Each row has a class, written after it.
[ 328  -16   82  -12 -290  200 -159  106 -208 -201   22  317  -89  -71
 -428   80 -166   44 -111 -349   76   21  133   64 -372  -32  280  258
  351  589  124 -278 -329   99  -60  246  138  183  409 -144 -114  -15
   97] : z_266
[-287  -32  486  276   34   88 -144   49 -204 -237   76   41 -423 -207
 -291 -377  149 -222   53 -132 -133  308  -81 -231 -148 -262  -11 -114
 -151 -161  113  -68  -10  -25  -42 -215 -267  170 -152   53   93  -38
 -194] : z_266
[ 185  -58  -69 -140   11 -213   -2 -146  194  -33  158 -457  139   91
  210   80 -144 -163  161  259   52 -324 -486 -129  150   20 -412   77
 -623    0  179    7  119   49    3   74  -53  -90 -151 -278  347 -125
  -11] : z_115
[ 126   50    3  306  144  123    1  120  198  134   92 -114   77  -14
   99 -263 -165  -48 -257  143  -34   34   45   -6 -186  100  -16   58
   93  -81 -105  118  -82  172  -19  -31   21  148 -106   85   53  -14
   -7] : z_115
[ 149   63  374  344  -22   78 -121  100  109 -140  -55 -165   -8  205
   -8 -203  -65  115  -65 -134  156  119 -144   -9 -189   38  -21  -27
 -114  -76  -55  165   22  -29 -198 -267  -48 -108   62  132  130   47
  152] : z_266
[  77   -7 -108   40  -34  217 -101 -104  207   63  -35  108  197 -140
  125   82  150  -85  242  283 -148 -114  121  165   63  349 -307  177
  -44  -71  -43   33   24  138    8   67   14 -245  109 -153  182   73
 -270] : z_530
[ 133  -20  -13  -84   91  130 -406   11  218  131   53   23   29  188
 -218 -206 -142  138 -337  398 -160  125 -295 -101 -215  131  190  133
  -75   70   97  219 -109  300 -155  244  222   56   22 -171  162  -61
 -294] : z_480
[ -36  -65  287 -241   23  183 -242   -3  170  -48 -115  -79  -76  132
 -173  -47  129    8   35 -231  -73  251 -124  -19  -54 -138  -85 -152
 -204   74   14   -1   16   -5  -30   -8  -89  -90  -23  103  -62  251
 -111] : z_530
[ 285   69  308  -41  -25  420 -516   44 -124  173   15 -108  -80  284
  -62 -134 -276  155 -183  107   24  103 -100   -1 -207 -168  111  164
   75  164  154   58  -49  -73   88 -241  -72 -186   90 -217   58 -120
   -3] : z_387
[  -7 -120  140  202  285  276 -202   61    7  234  -31  -56  -16 -101
 -108 -233   -3  235 -230  148  220   10  -45   55 -154 -308  426  219
  156  -88  203 -106 -127   -2   29 -377   24   60 -114  -75 -124   11
 -136] : z_502
[-169  -65 -241 -139  -10 -180  299   93 -105 -254  130 -172   22 -182
   81  131  -97 -199 -250 -304 -138  -19 -125   43  -57    1 -226   37
 -270 -260 -203   26  -22   23    3  266   98  210  -21   26  -92   -7
   -9] : z_402
[ -34 -176 -209   15   52 -193  314  -19  -45   50  -22   31   58 -279
  146  189   94  -42  -63  -79 -196 -152 -212  179 -130  -58   59  -21
 -152 -248 -273  -16   38  -92   19  172  131   72 -122  -64 -179  119
 -101] : z_530
[ -53  -63 -209 -187   68 -157  345  109  -65 -148   43 -267   27   17
  126  161 -225 -145 -113 -288  -24  -45 -261  -86 -179   63 -253  -48
 -297   42 -221  149   17    5  -65  310   89  223   19  -25  -73  -87
   71] : z_480
[  -6  -34 -285  -65  163 -212  235  181   77 -107  -46 -170  178   25
  203   19 -164   78 -333  -54   45   -2 -177  134 -110  240  -55   48
  -95 -166 -386   59  -26   98  -63  285  211  221 -116  -18  -52  -54
  -35] : z_275
[-151   18  276 -102  123  304 -245  234  162  145   42   94  -48   63
 -342 -299  -64    2 -232  -66  -29  201  160   18   88   26  102  259
  275   63   84   49 -110  199 -138   44   91  126  -76 -141  -69 -116
 -192] : z_115
[-137 -138 -267 -163    8 -242  265   45 -118    7    3 -107  149  -40
  247  361   -8 -106  -20 -112 -218  -76 -173  140 -268  103 -208  -53
 -262 -219 -250  169  112   45    4  333    0  -28  -85   36 -214   -3
    5] : z_937
[-152  -81 -181 -201   98 -152  317   56  -70 -120   13 -205   10  -25
   -5   90 -152 -163 -128 -311 -158   24 -100   26 -170   72 -206   -5
 -239  -94 -227   82   18   26   51  323   74  230  -85  -40 -212  -57
  -25] : z_387
[ 227    7 -281   12  -20 -194  -99    9  402  -38  213  -97   57  190
  110  172  159  194   20  307   73 -376 -137   16  245 -126 -141  243
 -434 -121  333 -191  -59   34 -358 -178   58 -346   97  109  573  129
 -182] : z_502
[-205 -151  105 -250  252   95 -174   61 -239  311  -38   74  -31 -134
 -177  -46  128   13  135  105  -36   25 -117  121  -57    2   75   12
  153  105  211    7   34  174  -11  172   94  -91 -246 -165 -377 -112
 -243] : z_356
[ 331  -70 -130 -120   89  -19   51   13  409 -320  -22 -149  -31 -136
 -141  416    4  -37  163  200   22 -338  -64   42  -88  212   -4  234
 -150  112 -167 -111    3  160  299  -87   38 -390   81 -252  242  -32
 -133] : z_480
[-263 -174  290  109  129  154  142  -12   46  -48   36 -136 -205 -149
 -211  -60  179   57   70  124   62    9 -214   94 -259 -248  109   17
 -301 -291   94 -146   -1 -183  -17 -202 -110 -157  115   72   91  204
  -60] : z_88
[ -67  112  168  441  126  133 -145   43   42  139   76  137  -42 -268
   55 -139  269  125 -104   96  -40 -134  252  116  415   57   89   56
  382 -192  230  -85  -17   12 -136 -279    8  -66 -111  167  108  129
 -112] : z_356
[  64   77  161 -332  238  148 -287   88  129  159 -292  103   59  127
   98   70  248  149  -42  121 -149  188 -172  -86  -58  245 -340  -80
  129 -106  134  130   62  266 -160  156  -92 -191 -353   65 -147   44
  -67] : z_937
[  53   86  165  104  164   12 -143  215  202   43    4   22  147   68
 -241 -128   69   74 -126   62 -188   67  173  331  -81  263  169  314
  427  -34 -152  148 -101  327  -70  208  273    2  -35  -70 -135 -110
 -241] : z_530
[   0  -48  141  213  102 -120  -56  101  275  -88   -6  136  107 -172
   65   91  172   76 -306  -43 -363  131  -16  355 -236  286  100  120
  246 -133 -366   29  -46  233   22  186  230   -4   -8   48 -117  121
 -131] : z_356
[  17  -67   94  180  378 -139   49  244  367    9  -50   27   95   47
  -67   82  150  186 -186   89 -192 -113   36  407 -212  187  272  261
  307 -194 -335   60  -58  161  -59 -107  203    4  -90  124  -57   46
  -22] : z_88
[-157 -491   -5 -170 -403 -350  -53 -131 -411   83  365  390 -278 -150
 -139  376 -251 -585  340 -491 -158 -412 -273  380 -400 -323   12  -33
 -281   53  262   62   69 -175   36  -90 -278 -261   13  -73  -38 -308
  324] : z_402
[ 164  202   45  127  -84  221  -79  -54 -141  172  -57 -142  137  217
 -207 -520  111  350  209  332  394   21   90 -307  291   50  130  -44
   -3  197  256  -75   60   25 -176   19   50  154   14 -378  163 -141
 -164] : z_88
[ 290 -193  -62  183 -137  589 -132  -26  104   41 -287  -57   86  -86
   87    7 -222  201 -230 -271  226  127  104 -284  -21   46   74 -225
  -13  384 -302  109  150  -44  199 -243  -59  -83  283 -322   68   68
   99] : z_387
[ -35    2  125  198   75  -55 -333   73  255  -17  141  317   54  118
 -254 -121   79    7 -201  -14 -242   29  160  379   17  104  186  198
  359 -124  -24   38 -162  266  -67   24  195 -106  -56  105    3  -83
 -162] : z_387
[ 154   80   -6   35   59  -73   38  211   62  -46  107  -97    9  -43
   27   27 -230   27  -40  206   85   -3  107 -137 -144  148  115  -62
   10   44 -278   75  -87  108  122  -13  -53  -35  -11   25  -62 -179
   30] : z_266
[-114 -128   87  149  205 -108   70  174  158   -6  106  121   35  -19
 -251 -134   31  -59 -288 -272 -329   45  110  325 -344  195 -136  265
  324  -33 -239   57 -200  136   94  104  187  122  -59  -50 -127  -34
   35] : z_266
[-384 -249   87  245  176 -385  373 -243   85  137   -6   10  139 -241
  279    3  492  207 -200  166  146 -163 -235  117  449  407 -113 -324
 -297  206  111  -15  188  205 -137  255  262   49 -141 -117   15   53
 -129] : z_115
[  44 -127 -129  253  251 -239   -6   89  188  -80   73  -86  269 -180
  299  177   13  230 -458 -222    1 -331 -184  308  238  140   83   75
  -13 -172 -332  -28  -98   39  -74 -123  100  180 -202  -24  226   99
   76] : z_266
[ -82    7  424  253   -6  258  -89  -21  -22 -210  -49 -163 -194 -260
  -56  -32  113   49 -107  -95   86   66 -116   10   26 -206  165  -82
 -301 -116  204 -186   60 -181 -127 -374  -80  -93   -3  -75  155  204
  -39] : z_115
[   7  -26  557    2 -124  138 -228   89   24 -115  -10 -223 -153  121
 -218 -150   -2   61  -59 -236  131  311  -73  -62  -86  -28  -57  -40
  -61  301  121 -100   44   14  115  -98  -80 -122  143   -9  -21   51
  108] : z_356
[-218 -172  494  -48   89  289   39   60  215 -311 -200  -39 -256  -52
 -337   46   70 -181 -185 -393 -188  375  -31  -55 -219 -113  -86   91
 -143 -164   82    4  -76 -145   21 -378 -125  183  -68  -25 -171   64
   72] : z_266
[  91   29 -229 -153   25  -56  360   53    9  -94  -46 -160  127 -110
  314  333  -44  -33  -74 -168  -27  -93 -114  121 -138  239 -178  -67
 -191 -145 -248   70   78  -40   33  233   47  -60  -46  -19  -29   29
   21] : z_275
[  -8   86  316  101  237  356 -299   77  -42  227   30  -87 -127   47
   -4 -395  198  283 -242  253   91   91  -95  -49  109  -26  -73 -147
    1  251   73 -111  -39  -42  -79  -80   14   47 -110  -49  144   91
 -258] : z_88
[ -78  -92 -261  -59   33 -133  268   53  -53  -46    3  -79   48 -165
  123  178  -75  -61 -176 -247  -92  -62 -172  117 -147  -61 -108  -14
 -218 -220  -64  -59  -40  -35  -85  231   34  145  -94   99 -124  100
   37] : z_530
[-101 -122   84   68  239 -126   79  185   26   -8    4  198   55  -31
  -96   26  123  -51 -183 -141 -247    6  -15  392 -218  118   19  266
  409 -148 -242   65 -168   64    4   -6  222  168 -119  110 -173    7
   42] : z_266
[   9 -130 -162 -329  113 -357  282  110   10 -220  -27 -155   80 -137
  252  385   21 -128  -93 -138 -194  -34 -227  140  -84  125 -248 -121
 -202 -110 -335   93   56   26   -4  237  146  -15 -158   44 -123   51
  -19] : z_115
[  35  -81 -248 -162  -50 -280  238   80   -3 -224   26 -112  157  -54
  187  124 -208    8 -170 -327    6   59  -98  -10  -90  185 -156  -64
 -187  -71 -477  131  -45  -16   53  252  175  119   95   -2  -96   -8
  -19] : z_502
[  85  -17   25 -154  179  360 -213   66    2  288   26 -145  -67  212
  -89 -197 -194  189 -291  -11   91   70 -337  -28 -345 -116   64   44
 -180    9  269  121  -11    7 -121    4   56 -124  -84 -279  225  -85
 -127] : z_530
[-119  -79  302  371  -33  280 -232    4  -88   -8   53   32 -196  172
 -137 -489  -66   88 -413 -314  -33  337  -43  -56 -149 -156 -109   20
   51  149  -57    1 -162  -23    1  -79 -103  260  109   59   52   59
  -71] : z_480
[ -19 -240  597 -584 -199   81  -28  -56  358   96  -11   96   70 -102
 -134  357  233 -152  497   79  303   22 -341  256 -183 -100  186   28
 -120  399  -29 -154  183  -83  210   91  -91 -497  225 -325  192   70
  112] : z_275
[-100  149  463  308   78  446  115   -2  293  169  -48  -94   45   24
  186 -135  296  136 -234  -78   31  329  -95  -70  -92   83 -249  -49
 -217  102  194  140   32    4 -246 -117  -37  -46  -71   86   75   98
  -39] : z_480
[-149  -60  207  -56  160 -221    9  177  308 -160   74   60  124  -63
   37  277   77 -116 -160 -177 -175   31  -93  445  -21  156   38  239
  -14 -122 -325   55  -59  151   11  -12  176 -106 -102  180  -61   55
   45] : z_402
[  32   51   98  -18  256 -577   99  256  426 -197  -97 -361  196   33
  159  265 -120  214 -671  364 -150   12 -375  -44  480  376  -26  339
 -219 -283 -448  128  -21  136   84 -193  321   83 -205  -61  248  154
  272] : z_480
[ 101  -70  120  328  153 -373  -24    8  206  -20   69   15  198  150
  107 -128   33   86 -289   33 -242    8   54  284 -141  190    9  270
  271 -211 -261  180  -91  250   45   17  150  -17   49   39  -40   22
   45] : z_402
[ -75 -143  268  328  312  313 -151   16  132  299 -106   22  -63  -84
 -132 -230   93  190 -633  169 -250  159 -192  119 -211  122 -103  276
  120 -126   40  -57 -107  118  275 -105  100  -51 -189 -174 -155  147
  -25] : z_266
[ -95  265   25 -802  150   11   39  290  457 -243 -223  110   26   82
 -119  246  -98 -116   51 -167 -236  155 -149  -37  217  350 -353   18
  154 -150 -562  334 -161   28 -341  161  -59  382 -430  -17  159 -121
  152] : z_275
[-400   23   80 -652  172 -258  217  294  400 -263 -109  170    5  -28
 -156  433  277 -417  157   60 -185   30   79 -127  335  324 -498  101
  345 -130  -37  219  -13  372 -139  159   50  149 -102  230  -12  -97
  261] : z_937
[  16 -121  218  241  -12  -57   94  156   53   86   61  -96  -26  -40
   22  -98 -217 -197 -105   23   -5   99   69  -65 -322   14 -120   11
  -22  -39 -102  130    1    6  152 -175 -119  -24   80  195 -223   -5
  281] : z_88
[  68  -43  210   31  -74 -262 -186   48  183 -100  151   61  154  202
 -130   13 -243   21 -219 -281    2   -4   87  317 -248  152  210  191
  150   -7  -19  116 -134   25   44  -53   46   44   86   95  -78  -74
  241] : z_88
[ 182  131   94  240  -79  174 -201   91 -147  252  249  -16  -96   20
   43 -251 -255 -107 -112   90  131   61  144  -83 -315  -83  145 -124
  -41  201  261   42 -102   65  -42  -75  -74  -29   80  220  -21  -33
  -11] : z_502
[   6   81   93   78  233 -111  -99  190  342  -92   88  127  163   84
  100  171  134  101 -329 -144 -401  115   15  378 -183  211  129  240
  322 -173 -346  156 -170  313  -32  148  214   44  -54  173    0  -14
 -141] : z_530
[  46  163 -197  173  125 -300 -116  132  100 -191  154  -86  208  153
  213 -146  138  109 -167  230   64 -145 -142   63  130  331 -200   14
 -188 -340  157  -28  -62  277 -350  -10  163   99 -140  252  379    3
  -16] : z_266
[ -37 -159 -491 -852  -84 -623  -65   -9  -39 -157   48  426   31   81
  -11  693  239 -218  155  191 -540   -3 -293  218  -72  -78 -371  -33
  -97 -309  152  -64 -231  182 -284  540  -77 -100 -266  382   59  131
  -56] : z_937
[ 148 -287  186  351 -121 -265 -116 -219   71   85   61   75  114  -96
  202 -181  322  152 -175  -97  -29  148  -71  -46  -26 -157   55    2
 -134 -130  108   24   83  -19  179 -251 -115 -153 -146  180 -101  173
 -123] : z_402
[-364  -65  351 -150   54 -194  -34   58  -64    7   20  -64 -105  157
  -65 -190   92  -97 -237 -264 -167  450 -232  -53 -136 -104 -268 -109
 -142 -229  109  148  -32   24  -72  -32  -72  131  -75  316   -3  208
  217] : z_502
[  34 -113 -246 -133  -25 -278  189   94  -60 -132   45  -77   47   30
   69   94 -242  -61  -50 -381   34  -93 -111   69 -218   72   13  -16
 -210  -66 -226  105   27   69  -87  292   41  106   -4  -47  -91 -125
  -68] : z_530
[ 219   38   68  -61   27  -19 -241  -86 -164  192  -64  101   62  200
   95 -267  -55  188  228   80  258  -36   26 -179   54  108  176 -286
   -1  208   60  136   70  105 -179   66    2 -105   56 -177  -47  -66
 -195] : z_530
[-387 -345  248 -225  102 -279 -106  155   92 -207  -46   52  -93 -159
 -425 -309   59 -427  -77 -416 -472  444  -51 -104  -35  205 -558   97
   93 -362 -363  293   53  419  209  281 -102    6 -142   -4  -85   45
  -81] : z_402
[  55  -32 -424 -183  -73  -76  105  100 -103  -10   30  -50  183   51
  168  161 -264   17 -287 -304  -68   -3  -24   49   -7   82  -98  -55
 -125 -132 -144  173  -90  -72 -161  213  101  155  -42  121 -101   37
   52] : z_275
[ 115  135  119   13  181   30  -47  282  203 -214  187   35   62   59
   -8  181  104  182 -239 -107 -239  -34   75  253 -273  329  174  286
  340  -33 -344  115 -179  240    2  157  241    0   87  -13  119 -212
 -241] : z_937
[ 177   32  -50  198  168   72   32  252  100  -41   63 -190  -79 -195
   47 -368 -269   18 -210  231  167   14   20 -174 -339  232 -130 -114
  -43   71 -271  -21 -126   -5   78 -102   55   83  -52   64   38  -47
   17] : z_275
[ -43 -234  261  221   56   34  -75   36   45 -119  -83   54  -49  -78
  -40   14  133  -26  -49  -94   66  106 -118  153 -192 -100  197  -34
 -118   49 -219   31    9   57   89 -385   55 -107   26  -91   13   80
  -50] : z_530
[-233  -71 -227 -455  453 -540   73  242  473  -95   18  -89  190 -163
  -68   38   50   -7 -238  269 -191 -103 -481 -100  267  127  -26  196
  116  -64 -455  186 -136  432 -184  373  198  724 -573 -283  263 -330
 -106] : z_530
[ 194   30  106   79  277  162 -284   88  158  108  -81  -97  -21   73
   62  -80   -2  324 -311  489   87  -37 -232   23 -190  109  -46   61
   13  123   77  -73 -109  224 -110   74   21 -135  -73  -70   45  -19
 -137] : z_266
[  47    1  160   64   59   11  -68  154   57  139   77   38  -12   41
   20  -95 -216 -121  119   67  184   14  191  -28 -106  -39  263  -84
  104  175 -131  175   16   73   20 -122   -8  -81   22    6 -211 -209
  -71] : z_530
[  90   12   90  169   93 -347 -154  138  148 -179   21   99  128  -26
  109   73   10   21 -193 -282 -276   33  110  251  -23  310  -18   15
  339   42 -365  203  -31  196  -26   61  213   23 -123   78 -189  -75
  -29] : z_356
[-116 -120  481   70  157   95   16  -35   -8   58  -61   13  -56  -77
   44  -30  470  -17  179  -17    0  142 -131   83 -158 -143 -137   16
  -46   25   64  -60   35  179   27 -115 -148 -218  -19  142 -154  205
  -40] : z_402
[  78  -69    0  147   -3  -33  114  167  -52   -7  100  -63 -120 -121
   -6 -126 -178  -94 -125   28  -48   63   82 -101 -313    2 -108  -67
  -45   22  -24  -29 -118  -11  -60   53  -55   67   97  194 -137    7
   35] : z_480
[-306 -185  274  347  -75   92  -83  -62 -121  350  226  164 -123 -139
 -196 -321  255  -25 -202 -197   30   48  104  163   93 -215  -31  -67
 -123 -213  506  -50  -29 -118   34 -339  -60 -284 -180  176 -140  145
  -50] : z_530
[-410   21  -67 -460  282 -625   23  -45  329  316  135  454  140 -176
  143  403  587 -202  451  148 -224 -255  -97  179  117 -197  182   59
  -18 -196  322   64  213  409 -291  251 -232  -52 -899   81 -245 -340
 -260] : z_387
[ -22  -80  110  101   62   53  -14  173  -57   75  107   53  -54 -194
  -55 -158 -117 -122 -111  -51  -49  100  228   66 -230  -37  236  -78
   28  105 -239   22  -46   -7   49  -78   68   76   -5    0 -281  -29
  -99] : z_402
[-166 -193  386   35  -88 -135   -6   68 -203 -103  102   19 -247 -158
 -135  -58  131  -81  -16  -39  -65  233  -66   35 -227 -427   69  -52
  -53 -123  191 -129 -164 -139 -158 -188 -270  154  -11  389 -101   94
   71] : z_387
[ 127  -35  114  118  160 -206  -24  163  434  -79   33  -81  141   13
  103  151  -43  145 -362   -8 -283   50  -64  214 -119  369  -61  168
   99 -146 -391  181  -27  170  102  153  177 -253   30  128  -17   52
  -38] : z_480
[-161  -21  462  170   -9  113  -57 -141   68   -4  110 -121 -140  139
   28 -132   41 -167 -158 -424  -37  246 -119    0  -33 -198  -86 -161
 -372  -72  303  181   79 -171 -145 -222 -198  -61  -61  106  217  147
  -55] : z_480
[  80 -218  405  161    3  102 -151 -172   82  -10 -170   20  -37 -123
  -44   84  141  112   33    0  111  206 -108  -27 -231 -255  389  -52
  -43   24  166   34   48   16   84 -190 -208 -202   11   56 -251  119
 -126] : z_480
[ 340   15 -111  740  108  441 -484    4  134  232  176   68  -26  104
   92 -435 -229  377 -669   96 -139   33 -157   40 -353   51 -127  172
 -279    9  272 -221 -396  -48  -63 -508  123  -28 -107   96  228   60
   -3] : z_502
[-122  109  237  254  160  370  277  183    8 -239 -156 -231 -144 -242
   65 -215  362   89  -92 -130  -63  247   -9 -157 -194  122 -350  -15
  -44   18 -143  -75   13   59 -191  -35   11  288   -9  113   44  161
 -119] : z_115
[ 153  140  225 -366  167  167 -265  296   30   -9 -220 -192  -42  163
 -165   82  -77   97   77  386  -19  182 -112 -103   24   91 -151  121
  246   26 -155  157   60  155  101 -103  149 -388 -106 -297 -172 -194
   -7] : z_356
[ 227  -70  204  -60  -13  123 -208  255  300    3 -328  161  160   92
  -98  351 -293  321 -354 -499   61   25 -118  309  172    6  353  219
  316  361 -622   85 -128   45 -108  -52   87   70 -116 -317 -197 -104
  237] : z_530
[-201 -133 -295  -42  109 -285  421   89   30 -124  -28 -121   54 -187
  134   27  -20 -167 -157 -252  -83  -13 -144   19 -159   78 -338  -54
 -200 -276 -293  105   53  -13   11  237   74  152 -234   73 -229    6
    8] : z_275
[ -12  -51 -311 -218   74 -210  219   60   37 -211  -80 -186   99    7
  237  156 -296  -56 -264 -256  -41    6 -171    0 -242  166 -208  -70
 -199  -81 -426  154   56  -12   54  262   83  234  -39   17 -113  -23
  102] : z_387
[ 181   73  320   18 -133  249 -297  -72 -140  137   -3    5  -16  260
 -109  -75   31   36  160 -223  -53  178  -66  -20 -272  -72  109  -97
   33  484  186   40   -3  119   -8  135 -116  -22   99  -38  -80  -11
   48] : z_275
